Below are the code and all the weights of a small trained network. Each question names an input and a class and asks about switching units off, where a switched-off unit gives its printed mean instead of its output.

import numpy as np


def w(rows, s, z=0):
    codes = np.array(rows[::2]) - 128.0
    scale = np.full(codes.shape[1], s)
    scale[-1] = z or s
    return codes * scale


def f(y):
    return y / 2 * (1 + np.tanh(0.7978845608 * (y + 0.044715 * y**3)))


def log_softmax(a):
    a = a - a.max(-1, keepdims=True)
    return a - np.log(np.exp(a).sum(-1, keepdims=True))


def net(x, mask):
    res = np.array(x, float).reshape(1, 6) / 4 @ E
    y = f(res @ A[0][:, :-1].T + A[0][:, -1])
    res = res + np.where(mask, y, B[0][:, -1]) @ B[0][:, :-1]
    return log_softmax(res[-1] @ U[:, :-1].T + U[:, -1])


A, B = {}, {}
E = w([
[128,48,44,68,48,116,65,207],'x0',
[142,51,86,28,154,18,146,62],'x1',
[60,116,212,202,115,81,135,71],'x2',
[165,174,108,97,22,146,168,28],'x3',
[112,132,113,153,150,53,1,164],'x4',
[108,129,53,229,101,107,170,80],'x5',
],0.0069)
A[0] = w([
[172,117,104,99,37,152,90,110,136],'n0',
[215,166,179,71,163,158,130,132,118],'n1',
[89,86,116,62,198,146,236,154,167],'n2',
[11,234,144,242,152,154,110,194,231],'n3',
[46,56,163,95,120,7,95,101,254],'n4',
[101,181,143,221,191,188,109,197,230],'n5',
[184,160,91,146,98,90,152,86,143],'n6',
[116,108,129,124,67,63,154,132,171],'n7',
[58,49,189,145,149,79,129,99,219],'n8',
[166,122,54,33,118,108,109,135,168],'n9',
[96,123,35,76,156,114,158,255,205],'n10',
[144,110,173,69,193,179,162,140,163],'n11',
],0.0073,0.0032)
B[0] = w([
[184,94,99,78,53,110,138,110,161],'n0',
[142,224,189,190,136,73,48,92,155],'n1',
[210,109,129,158,242,148,195,57,166],'n2',
[255,70,132,216,252,161,214,27,244],'n3',
[94,90,94,88,52,113,227,118,199],'n4',
[223,172,178,78,229,166,237,86,225],'n5',
[46,108,73,61,79,74,145,125,151],'n6',
[144,89,133,29,65,112,151,105,148],'n7',
[28,45,11,110,139,76,224,67,182],'n8',
[159,136,140,74,67,156,180,178,179],'n9',
[111,83,219,95,141,178,203,166,187],'n10',
[215,192,175,218,211,96,136,47,163],'n11',
],0.0064,0.011)
U = w([
[10,30,57,110,95,79,189,80,228],'0',
[114,21,182,81,45,224,170,166,89],'1',
[216,95,224,171,229,212,181,63,167],'2',
[33,114,114,182,173,144,14,138,3],'3',
[143,254,219,121,108,82,34,153,87],'4',
],0.0058,0.0037)

Each question gives the input, the list of numbers given to net, and the class t.
The units are the neurons (one row each of A and B). Each row of codes is followed by its name. A weight is (code - 128) times the scale printed after its matrix; where a second scale follows, it is the last column's (A, B and U).
mask holds one flag per neuron, in row order. A switched-off neuron (its flag False) gives its mean, the last column of its row in B, instead of its output. The means were averaged over made-up inputs and are rounded, as every weight is.
A unit's drop is (log p(t) with every unit on - log p(t) with that unit switched off) / (log p(t) with every unit on - log p(t) with every unit switched off).
The circuit of an input: a set's keep is (log p(t) with only the set's units on - log p(t) with every unit switched off) / (log p(t) with every unit on - log p(t) with every unit switched off). Starting from all 12 units, units are removed one at a time, each time the one whose removal leaves the highest keep (on an exact tie, the one counted first), for as long as the keep stays at least 0.8.
units of the circuit, in order: the units of the circuit, biggest drop first
unit that matters most: the unit with the biggest drop
top k neurons: the k neurons with the biggest drops, biggest first
drop of u: that unit's drop, to one decimal
input [8,5,-6,-8,0,4], class 1: unit that matters most -> n10
input [-4,6,-4,-2,-3,7], class 0: top 2 neurons -> (n3 n5)
input [8,5,-3,6,4,-1], class 1: units of the circuit, in order -> (n9 n10)
input [-4,8,-5,4,-5,5], class 0: top 2 neurons -> (n6 n3)
input [-1,7,-7,0,4,2], class 1: units of the circuit, in order -> (n9 n10 n3)
input [1,-4,-5,8,-5,-8], class 4: top 3 neurons -> (n3 n1 n5)
input [6,8,-6,-8,5,2], class 1: units of the circuit, in order -> (n10 n9)
input [-4,6,2,-5,-5,1], class 0: units of the circuit, in order -> (n3 n8)
input [-2,5,5,-6,-8,3], class 0: top 3 neurons -> (n8 n3 n5)
input [2,-1,-7,3,-3,-2], class 1: top 2 neurons -> (n3 n5)
input [-3,4,-8,-5,8,-5], class 1: top 3 neurons -> (n3 n10 n9)
input [6,4,-3,-6,-4,3], class 1: top 3 neurons -> (n10 n3 n9)
input [-1,2,-7,8,2,4], class 0: top 3 neurons -> (n6 n5 n10)
input [5,5,-6,7,3,-2], class 1: top neuron -> (n9)
input [4,-1,5,0,-4,-2], class 0: drop of n5 -> 0.2
input [-1,2,3,-5,7,-8], class 0: drop of n4 -> 0.3
input [1,0,-6,1,3,0], class 1: drop of n3 -> 0.3
